Each row is followed by its class number.
[ 41  39 -31  14  -6  17  32  35 -15 -38 -30 -52  31 -94  30  10 -84 -16
 -56 -18 -32 -24 -23  55  13 -13   2  62 -61 -64  55 -15 -14  -3   3  41
 -14 -45 -48] => 6
[ 26  13 -18 -31   7   0  -9  11  14  28  12  11  -3 -22  17  12 -34  50
  -7 -20  24 -79  60  23   7  20  15  34 -18  -4  -2 -23   2 -18 -21 -51
  25  16 -49] => 8
[ 25   1 -31 -20  16  20 -19  17 -15  30  29   3   3   2  21  16 -40  51
 -25 -37  16 -79  40  25  -4  46   0  25 -12  -6  -7 -36  -1 -44 -10 -54
  24  -7 -43] => 4
[ 39 -11 -21 -31 -20  -4   2 -16  12  18   5  17  15 -24   4   3 -46  63
  -7 -31  22 -89  43  39  12  21  14  46 -43 -12   1 -19   1 -29 -17 -32
  28  -2 -37] => 6
[ 19  35 -22   9   5   7  40  48 -13 -33 -25 -45  28 -80  43  -7 -83 -30
 -48 -15 -21 -10 -30  47   5 -16   5  49 -41 -63  61 -17 -29   7  -2  52
  -8 -39 -53] => 2
[ 25 -40   4 -25 -47  16  13  31 -57  28 -22  10   6  24  12  44  35  30
 -21 -23  18 -56  18   1 -28 -27  33  -4  29   2  11 -40   6  -7 -51  18
   9  35  -9] => 3
[  45   35  -37   30    1   23   40   68  -30  -49  -24  -53   27 -114
   36   12  -72  -46  -57    0  -16   -8  -27   88   13   -8   13   48
  -49  -61   55  -17  -27    3   15   53   -3  -39  -52] => 3
[  33   51  -27    6    3    8   39   60   -8  -27  -39  -51   19 -107
   34   -2  -69  -27  -44  -15  -27  -27  -29   61   14  -31   12   50
  -42  -76   55  -18  -26   23    8   45   -5  -38  -61] => 8
[ 32 -30   5   6 -61  13 -17  13 -47  38  12 -13  10  62 -11  48 -14  32
 -12 -17 -38 -43   2 -30 -31 -29  27 -20  48  -9   4 -42  22   1 -44   6
   1   5  13] => 4
[-15  -4 -15 -34   4 -25   0  37  29   7 -24  15  -7  16 -44  -3 -23  13
  15  16  14 -60   9   3  50 -31  17 -18  14 -29   1 -27 -40  94 -51 -24
  17 102 -28] => 8
[ 36 -43   6   7 -60  14  -6   2 -42  37   5 -14  12  56  -2  52   9  30
 -20  -7 -35 -41   0 -24 -21 -25  29 -20  51  -9   0 -47  14   4 -36   9
  -4  10  18] => 4
[ 19 -14   9 -15 -26  20  13  10 -47  51 -38  -1   9  24   3  36   5  30
 -13 -15  23 -55  -7 -16 -27 -34  17  -8  24 -21  14 -38  15  -7 -30  17
  -3  13   3] => 5
[ 53  28 -26  -3  -3   6  56  23  -4 -21 -34 -71  29 -84  34  16 -50   1
 -64 -27 -39 -46 -17  66  25 -16  18  56 -45 -56  54 -32 -30  14  -5  37
 -25 -23 -52] => 6
[ 18  -8  -8 -45 -34 -13 -20   6  28   7 -15  26  20   5  10  10 -49  57
 -19 -12  44 -73  40  -4  29   6  15  40 -42  -9   1 -16   2 -18 -19 -34
   4  -8 -30] => 6
[-12  -4 -13 -30  10  -9  -1  33  13  16 -41  24   1  16 -45  -2 -38  17
  15  14  30 -61  -1  11  49 -25  12 -27   7 -30   5 -24 -39  81 -41  -9
   9 101 -11] => 5
[-25  -7 -15 -34   5 -11 -11  31   9  -5 -27  19 -18  64 -48 -21  -2  22
  27  -2  25 -74  12  -4  28 -42  12 -35  17 -23  -5 -37 -33  65 -56 -30
   5  90  -5] => 0
[ 32  -1 -14 -40  -4   4  -3   5  25  34 -33  30  12  -5  24   0 -23  63
 -11  -1  57 -70  41  28  35   8  10  31 -41 -13   7 -23 -11 -18  -3 -29
   4   2 -17] => 5
[ 11 -37  14 -24 -44   3  10  14 -46  43 -26   0   9  34  22  19  16  34
 -22 -30   4 -47   1 -26 -39 -32  24  -3  38   1  24 -34   4  -9 -53  27
  -2  11 -14] => 2
[ 23 -44   9 -12 -57   9  -6  23 -23  42  -6  15  12  57 -14  36  19  13
  -8   7  -3 -28  10 -21 -21 -37  39 -25  43  -3  10 -27  22  20 -48  24
 -14  -2  19] => 7
[-32 -22  -7 -13   7  -9  -2  26  15  17 -19  11 -11  56 -44 -12  28  34
   5  -2  11 -68  -1   3  17 -39   5 -43  10 -18  -2 -45 -25  66 -53  -8
   6  92 -30] => 1
[-23  -9 -17 -34   6 -13 -10  31   6  -3 -25  21 -17  63 -46 -24   2  24
  25  -6  22 -72  16  -1  28 -42  15 -31  22 -19  -3 -36 -33  63 -55 -33
   6  87  -8] => 0
[  5 -37 -28 -18 -12 -11 -18  55  13   0 -30  29  -8  21 -27   6  -3  -5
 -18   7  50 -74  16  16  43 -15  29 -32   4  -2   4 -38 -31  69 -49 -20
  31  92 -43] => 3
[ 14 -22  -5   6 -34  25  10  17 -56  61  -3 -37   4 -19  -3  42  14  56
 -13 -25 -30 -71  18  24 -34 -12   7   5  36  -4  18 -46   7  -8 -37  16
   0  22  -2] => 8
[ 15 -25  -5  19 -34  33  -2  10 -62  24   0 -25  -6   7 -10  31   1  30
  -3 -22 -22 -64  18  15 -46 -26   3 -19  39 -13   3 -48  18 -26 -42  12
  -8  19  18] => 0
[ 30 -20  -6  12 -24  39   6   1 -63  54 -19 -32  10 -14   3  50   6  49
 -25 -12 -12 -60  14  24 -39 -14   2  -6  27  -1  15 -44  14 -35 -29  14
 -15  29   6] => 5
[ 53  20 -40  20   9  19  31  40 -10  -8 -27 -50   9 -45  37  -4 -48 -15
 -58 -16 -20 -42 -37  45  19 -19   3  39 -44 -75  53 -45 -26  10  14  31
   0 -51 -51] => 4
[ -3 -15 -20 -12  -1  -3 -14  35  13  21 -25   1  -8   5 -24  14 -20   3
  -9   4   7 -85  14   2  33 -23  27 -24  17  -9  -1 -43 -19  70 -47 -30
  25  91 -46] => 8
[ 22  -5 -16 -25  11  -1  -8  -9   8  26  23  20  -3 -12  28  -6 -57  36
 -12 -21  35 -74  42  20  -7  36   8  30 -14  -3   5 -19  -1 -33 -21 -31
  26   2 -46] => 2
[  9  -1 -13  -4  18  11  -1   6  21  22  17   3  -5 -12  20   4 -24  54
 -23 -26   8 -80  43  38  -5  16   2   7 -22  -8  -4 -31   5 -23 -24 -23
  14  16 -49] => 1
[  41   18  -34    4    8   32   42   59   -7  -15  -34  -41   27 -101
   52   -1  -45  -30  -62  -12  -23  -22  -13   85   16  -13   14   39
  -40  -56   54  -21  -28    5    2   53  -20  -42  -52] => 7
[ 34 -18 -31 -16   7  18  -5  23   3  16   6  14   4 -24  25  18 -31  36
 -28 -16  44 -85  48  48  12  41  24  28 -21  19   3 -29  -5 -30 -11 -37
  31  17 -49] => 3
[  5 -25  -1 -54 -24 -12  -6   6  26  25 -18  35  25  23  34  -5 -29  63
 -11  -7  49 -68  39  -4  32   9  26  35 -21   2   8 -28 -18 -14 -26 -26
  14   5 -30] => 2
[ 38  34 -21  23  18  12  67  18   1 -25 -10 -82  13 -80  30   7 -25 -14
 -64 -13 -55 -28 -32  86  -1 -33   9  28 -28 -73  43 -43 -22  17  -2  49
 -27 -16 -59] => 1
[ 16 -18  14  -7 -55   5  -7   8 -35  18  -4  -8  -4  45 -14  24  -7  22
   6  -7 -18 -41  14 -11 -31 -48  27 -25  47 -19   1 -32  19   7 -51  12
 -16   6  31] => 0
[ 26 -28  -1 -10 -40  25   1  18 -63  35  -9 -13   9  44  14  46  16  36
 -28 -39 -13 -60  -1 -24 -37 -20  16  -9  36 -19   7 -54  11 -18 -37   8
   3   8  -7] => 4
[-10 -35 -23 -32   9   3   7  41  13  20 -27  17  11  20 -30  -5  -9   5
   2  13  11 -61   1  30  46  -9  28 -33  22  -6  -1 -29 -41  85 -49  -4
   4  82 -13] => 7
[-27 -12 -12 -30   1 -12  -4  30  16  -7 -24  20  -8  36 -45 -22 -21  10
  23   9   9 -59  11  16  48 -34  20 -31  35 -22  -3 -30 -44  84 -50 -24
   5  90  -2] => 0
[ 47  31 -30   6   7  11  55  25  -4 -28 -22 -83   8 -82  38  -7 -29 -17
 -50 -26 -41 -40  -5  85  11 -30  19  32 -17 -60  43 -40 -30  11  -5  30
 -26 -19 -38] => 0
[ 37  40 -25   5  -3  16  33  36 -12 -37 -37 -49  31 -90  33   7 -79  -7
 -56 -20 -30 -31 -23  55  16 -15   6  61 -55 -59  61 -16 -23  -1   4  40
 -19 -40 -53] => 6
[ 32 -37   7  -2 -68   3  -9  -8 -33  33  -5 -11  14  32 -19  47 -18  35
 -20 -12 -31 -49   5 -19 -24 -28  31   1  32   1  12 -28  27   5 -46  15
 -12   4   9] => 6
[ 31 -38   7 -23 -54   9   8 -10 -43  36 -28  -5  15  31   3  39  19  49
 -30 -30 -10 -65   6 -18 -26 -25  34   5  32   8  14 -35  15   1 -44   8
 -10   3  -4] => 6
[-21   2 -15 -36  25  -4 -13  39   4  19 -49  32 -13  51 -44  -3 -19  22
   9  -2  46 -71  -5 -11  28 -36   2 -30  -4 -22   5 -32 -27  59 -48 -22
   9  96 -20] => 5
[ 12 -26  -6 -35 -24 -13 -13   5  30  23  -9  18  18   7  33  -2 -31  49
 -24  -1  47 -60  38   4  18  11  15  30 -27   2   6 -25  -7 -28 -16 -24
   6  -4 -36] => 2
[ -4 -23 -20 -35  -7 -25   1  58   5 -17 -35  35   1  26 -45  -1  -7  -2
   5  20  40 -41   1  14  54 -26  30 -23   7 -21   6 -21 -51  94 -48  -8
  17  94 -23] => 3
[ 21  23 -22  34  13  14  52  26   8 -14 -28 -57   7 -52  30 -13 -16 -18
 -59  -4 -28 -22 -49  59   7 -38  -2  29 -43 -72  52 -41 -16  33  13  61
 -22 -59 -41] => 1
[ 37 -14 -19 -35 -18   8 -17  17  12  17  -3  18  14  12  30  13 -28  58
 -31 -14  27 -75  39  14  25  17  14  28 -21 -18  -3 -40 -13 -26  -9 -40
   8  -8 -32] => 4
[ 39 -14 -29 -28  -3   2  -2  28  -7  15  10  23   4 -28  16   9 -17  43
 -18 -16  48 -71  58  54  12  36  23  32 -17   6   3 -19 -13 -20 -14 -36
  26   8 -43] => 3
[ 15  27 -15  27  20  10  52  29  16 -21 -35 -49   3 -58  38 -14 -24   0
 -57  -7 -30 -28 -30  59  16 -45   0  24 -41 -67  52 -33 -28  32   1  59
 -28 -30 -47] => 1
[ 43  34 -28  21  19  19  41  22   5  -3 -53 -50  10 -62  33   1 -51 -20
 -52   4  -2 -27 -35  50  26 -33   5  34 -48 -57  54 -31 -18  22  16  38
 -19 -35 -31] => 5
[ 23 -16 -14 -34 -12 -17   4  -3  10  17   5  19  12  -8  13 -12 -41  49
  -2 -30  37 -72  38  20   7  15  16  31 -25  -7   4 -21 -11 -22 -28 -23
  34   9 -43] => 2
[ 23  14 -22 -29  14   1  -4   8  16  31  14   5  -3 -26  17   3 -34  43
  -5 -22  31 -84  44  30   3  27   8  35 -21 -13  -1 -21   1 -19  -8 -43
  30   1 -46] => 8
[-15 -27 -20 -32  -2 -11  -5  62  -9   1 -36  25  -4  55 -43   8   5   4
   2   3  41 -67  -6  -2  32 -28  29 -28  11  -5   3 -39 -35  78 -51 -13
  18  91 -26] => 3
[ 47  48 -27   5  17   7  59  35  -1 -21 -27 -90  19 -98  33  17 -52 -24
 -56 -16 -44 -43 -28  69  15 -27  21  41 -25 -64  48 -39 -28  25  -1  30
 -12  -8 -65] => 8
[ 26 -26 -11  16 -36  31   0   6 -63  44   7 -17   8   0 -19  54   1  49
 -20 -20  -8 -72  21   5 -48   4  -8   8   9  -9  16 -47  22 -38 -39   3
  -3  11  -3] => 6
[ 27 -34   4  -2 -57  10 -12  13 -48  39   8 -12  14  59 -10  49   0  29
 -17  -9 -24 -35  -3 -27 -27 -24  25 -17  48 -17   0 -44  17  -1 -35   2
  -3  -1  12] => 4
[ 37  25 -33  13  11  36  38  57  -6 -25 -33 -34  24 -88  47  -5 -45 -40
 -57 -12 -18 -17 -25  72   9 -12   9  40 -44 -54  57 -19 -22   2  13  58
 -17 -56 -47] => 7
[ 41  42 -25  -1  17   0  66  36   0  -8 -26 -79  15 -97  28   9 -30  -9
 -44 -14 -40 -37 -14  76  21 -26  19  45 -24 -63  47 -35 -40  34  -2  27
 -14  -2 -58] => 8
[ 29  31 -19  15  18  11  67  29   1 -17 -21 -78  14 -74  35  -2 -19 -10
 -64 -26 -47 -41 -37  82   5 -30  11  23 -27 -75  47 -45 -27  29  -3  60
 -24 -20 -57] => 1
[ 49  25 -30   8   8  12  57  19  -2 -31 -33 -79  10 -80  44 -10 -25 -18
 -50 -21 -42 -39 -10  88  19 -33  19  30 -21 -59  41 -39 -35  16  -2  32
 -26 -18 -33] => 0
[ 37  36 -27  15  23  19  42  28  13 -11 -58 -37   8 -57  33  -5 -56 -25
 -51   3  10 -29 -42  43  22 -41   3  40 -51 -68  61 -28 -19  19  21  43
 -18 -39 -39] => 5
[ 25 -26  14   8 -58   8  -3  -4 -32  23   1 -20   2  44  -8  31  -6  13
   2   2 -34 -41  17 -10 -26 -49  40 -29  58  -9  -4 -36  25   8 -47   4
 -12  13  30] => 0
[ 28 -51   1   4 -52  22   1  14 -28  54   5  -3  17  35  -4  40  17  16
 -14   6 -20 -35  15   6 -20 -18  35 -19  41   7   6 -34  23   8 -40  20
 -10  -3  21] => 7
[ 35   0 -21 -28  -1   6 -16  -2  12  25   7   8   8 -22  18  16 -64  57
 -27 -28  21 -99  50  25  12  38  15  37 -30   2   6 -21   5 -35 -20 -41
  16   3 -47] => 6
[ 49   5 -35  12   5  19  44  44  15  -3 -41 -42  15 -63  38 -15 -21 -24
 -58  -1  -5 -37 -25  67  29 -26  16  30 -39 -54  60 -32 -30  34   7  55
 -20 -53 -39] => 7
[ 31  -7 -24 -26   3   9 -15  -6   7  34  11  12   5 -12  13  19 -54  61
 -27 -24  18 -97  51  31  12  41  11  43 -29   6   3 -27   6 -31 -18 -45
  12  -2 -39] => 6
[  3 -37 -27  -5 -13  -4 -15  54   3  -1 -21  19  -1  19 -36  19 -15 -15
 -10  16  35 -72  13  12  40 -17  35 -30   6  -7   0 -43 -22  66 -46 -20
  33  99 -41] => 3
[ 29 -31   8 -15 -48  11   6  -7 -50  38 -25 -18  12  23   8  45  11  45
 -28 -32 -17 -62   4 -18 -30 -24  23   4  20   4   9 -34  19 -14 -45  13
 -11   9  -1] => 6
[  44   33  -36   21    4   16   45   68  -29  -50  -29  -41   27 -103
   33    6  -52  -44  -56   -6   -7   -5  -23   79   16  -12   20   48
  -43  -54   58  -14  -31   10   12   42    4  -35  -61] => 3
[ 36 -11 -20 -39 -12  -9   5  -8  10  28  -3  15  12 -13  13   1 -27  67
 -10 -39  26 -95  48  37  16  18  15  43 -45 -10   0 -22  -3 -28 -21 -36
  23   3 -40] => 6
[-22  -2 -12 -37   5 -21   3  41  15  14 -23   6  -1  15 -47   6 -20  19
  12  12   5 -60   4  10  48 -28  18 -17  21 -24  -1 -31 -43  91 -51 -25
  12  98 -24] => 8
[ 11 -43  21  14 -55   6   7  -3 -19  40   0 -11   7  50   6  35  40  35
 -24  -2 -44 -33  12  -3 -25 -48  33 -29  49  -4   1 -40  23  24 -49  25
 -17  18  11] => 1
[ 36  24 -27  17   6  14  39  28  13 -25 -48 -50  -1 -50  41 -28 -41 -26
 -43 -12 -14 -44 -27  50  24 -47  17  29 -34 -59  52 -36 -23  27   8  40
 -16 -49 -30] => 0
